Here is a tiny trained network, its code and every weight. The questions are about switching its units off for an input and a class, where a switched-off unit gives its printed mean instead of its output.

import numpy as np


def w(rows, s, z=0):
    codes = np.array(rows[::2]) - 128.0
    scale = np.full(codes.shape[1], s)
    scale[-1] = z or s
    return codes * scale


def norm(h):
    return h / np.sqrt((h * h).mean(-1, keepdims=True) + 1e-5)


def f(y):
    return y / 2 * (1 + np.tanh(0.7978845608 * (y + 0.044715 * y**3)))


def log_softmax(a):
    a = a - a.max(-1, keepdims=True)
    return a - np.log(np.exp(a).sum(-1, keepdims=True))


def net(x, mask):
    res = np.array(x, float).reshape(1, 5) / 4 @ E
    u = 0
    for l in range(4):
        y = f(norm(res) @ A[l][:, :-1].T + A[l][:, -1])
        res = res + np.where(mask[u : u + 6], y, B[l][:, -1]) @ B[l][:, :-1]
        u += 6
    return log_softmax(norm(res)[-1] @ U[:, :-1].T + U[:, -1])


A, B = {}, {}
E = w([
[138,210,171,171,168,254],'x0',
[58,36,91,118,140,193],'x1',
[149,121,121,89,149,152],'x2',
[129,127,130,125,131,130],'x3',
[66,205,67,123,206,79],'x4',
],0.0091)
A[0] = w([
[134,14,106,108,87,84,67],'L0N0',
[1,43,187,58,73,184,45],'L0N1',
[202,201,141,113,114,104,82],'L0N2',
[74,122,84,231,80,95,254],'L0N3',
[137,123,53,115,143,134,40],'L0N4',
[174,103,112,159,110,161,94],'L0N5',
],0.0075,0.0043)
B[0] = w([
[91,126,166,35,92,102,230],'L0N0',
[225,57,2,199,143,144,207],'L0N1',
[173,175,121,197,165,114,193],'L0N2',
[164,117,118,64,175,167,253],'L0N3',
[104,183,125,142,164,96,109],'L0N4',
[135,122,189,180,83,89,136],'L0N5',
],0.0088,0.0039)
A[1] = w([
[133,120,220,154,140,107,107],'L1N0',
[76,70,119,140,109,173,162],'L1N1',
[76,112,109,82,126,90,28],'L1N2',
[136,158,154,182,93,183,167],'L1N3',
[106,164,125,101,175,128,44],'L1N4',
[52,125,6,150,171,133,1],'L1N5',
],0.013,0.0019)
B[1] = w([
[154,93,66,127,110,127,170],'L1N0',
[177,144,53,150,113,199,209],'L1N1',
[96,169,110,43,96,87,201],'L1N2',
[67,107,117,57,138,104,236],'L1N3',
[87,154,198,154,244,2,192],'L1N4',
[177,158,123,200,228,157,253],'L1N5',
],0.0092,0.0051)
A[2] = w([
[53,198,146,135,139,233,83],'L2N0',
[97,149,209,119,133,207,49],'L2N1',
[64,148,163,145,157,211,71],'L2N2',
[222,255,155,131,56,80,251],'L2N3',
[182,82,129,55,36,214,77],'L2N4',
[182,96,195,120,33,164,33],'L2N5',
],0.0096,0.0021)
B[2] = w([
[94,142,44,2,46,82,169],'L2N0',
[15,25,99,103,54,88,143],'L2N1',
[120,87,135,53,69,115,155],'L2N2',
[181,42,31,107,138,243,244],'L2N3',
[116,225,201,174,184,106,254],'L2N4',
[40,235,152,206,183,116,193],'L2N5',
],0.0094,0.0072)
A[3] = w([
[60,191,99,63,16,109,248],'L3N0',
[131,208,255,234,79,172,23],'L3N1',
[141,126,234,200,48,160,65],'L3N2',
[123,63,174,105,55,165,33],'L3N3',
[66,162,43,85,132,237,131],'L3N4',
[117,186,62,17,203,115,254],'L3N5',
],0.0082,0.0025)
B[3] = w([
[87,90,121,36,139,83,176],'L3N0',
[88,165,189,190,182,50,170],'L3N1',
[78,251,154,182,197,102,141],'L3N2',
[86,238,188,213,145,84,125],'L3N3',
[181,108,110,105,98,85,189],'L3N4',
[106,99,192,180,63,146,254],'L3N5',
],0.012,0.01)
U = w([
[64,207,198,192,206,76,175],'0',
[207,76,74,153,102,187,215],'1',
[36,92,161,4,38,70,2],'2',
],0.014,0.0022)

Each question gives the input, the list of numbers given to net, and the class t.
The units are the neurons (one row each of A and B). Each row of codes is followed by its name. A weight is (code - 128) times the scale printed after its matrix; where a second scale follows, it is the last column's (A, B and U).
mask holds one flag per neuron, layer by layer. A switched-off neuron (its flag False) gives its mean, the last column of its row in B, instead of its output. The means were averaged over made-up inputs and are rounded, as every weight is.
A unit's drop is (log p(t) with every unit on - log p(t) with that unit switched off) / (log p(t) with every unit on - log p(t) with every unit switched off).
The circuit of an input: a set's keep is (log p(t) with only the set's units on - log p(t) with every unit switched off) / (log p(t) with every unit on - log p(t) with every unit switched off). Starting from the 12 units with the biggest drops (on a tie, the unit counted first), units are removed one at a time, each time the one whose removal leaves the highest keep (on an exact tie, the one counted first), for as long as the keep stays at least 0.8.
circuit, biggest first: the units of the circuit, biggest drop first
top k neurons: the k neurons with the biggest drops, biggest first
top k neurons in layer l: the k neurons of layer l with the biggest drops, biggest first
drop of u: that unit's drop, to one decimal
input [5,-8,-4,-8,-6], class 1: circuit, biggest first : (L2N3)
input [8,0,5,7,-8], class 0: top 2 neurons in layer 0 : (L0N5 L0N4)
input [-7,-7,3,-8,2], class 1: circuit, biggest first : (L2N3 L1N3)
input [-4,-8,-4,8,6], class 1: top 2 neurons : (L2N3 L2N4)
input [-6,-5,1,2,3], class 2: top 2 neurons : (L1N5 L0N1)
input [8,8,-1,-1,4], class 1: top 4 neurons : (L1N5 L1N1 L0N0 L1N2)
input [-2,4,-5,7,-4], class 0: top 2 neurons in layer 1 : (L1N3 L1N5)
input [-1,4,-8,0,-4], class 0: top 3 neurons : (L2N4 L2N3 L0N0)
input [-3,-3,-2,6,0], class 1: top 2 neurons : (L2N3 L1N3)
input [6,5,-7,-8,-2], class 2: top 2 neurons : (L2N0 L1N3)
input [4,1,5,4,3], class 2: top 4 neurons : (L0N1 L2N0 L2N4 L2N2)
input [-5,7,0,0,6], class 1: top 2 neurons in layer 0 : (L0N1 L0N2)
input [2,7,8,4,5], class 1: top 2 neurons in layer 2 : (L2N4 L2N5)
input [-3,-6,-3,-6,-7], class 0: circuit, biggest first : (L2N5)
input [3,4,-6,-6,0], class 1: drop of L1N4 : 0.0
input [8,-5,2,-4,-5], class 2: drop of L1N3 : 0.6
input [-6,-8,-6,3,0], class 1: drop of L2N3 : 0.2
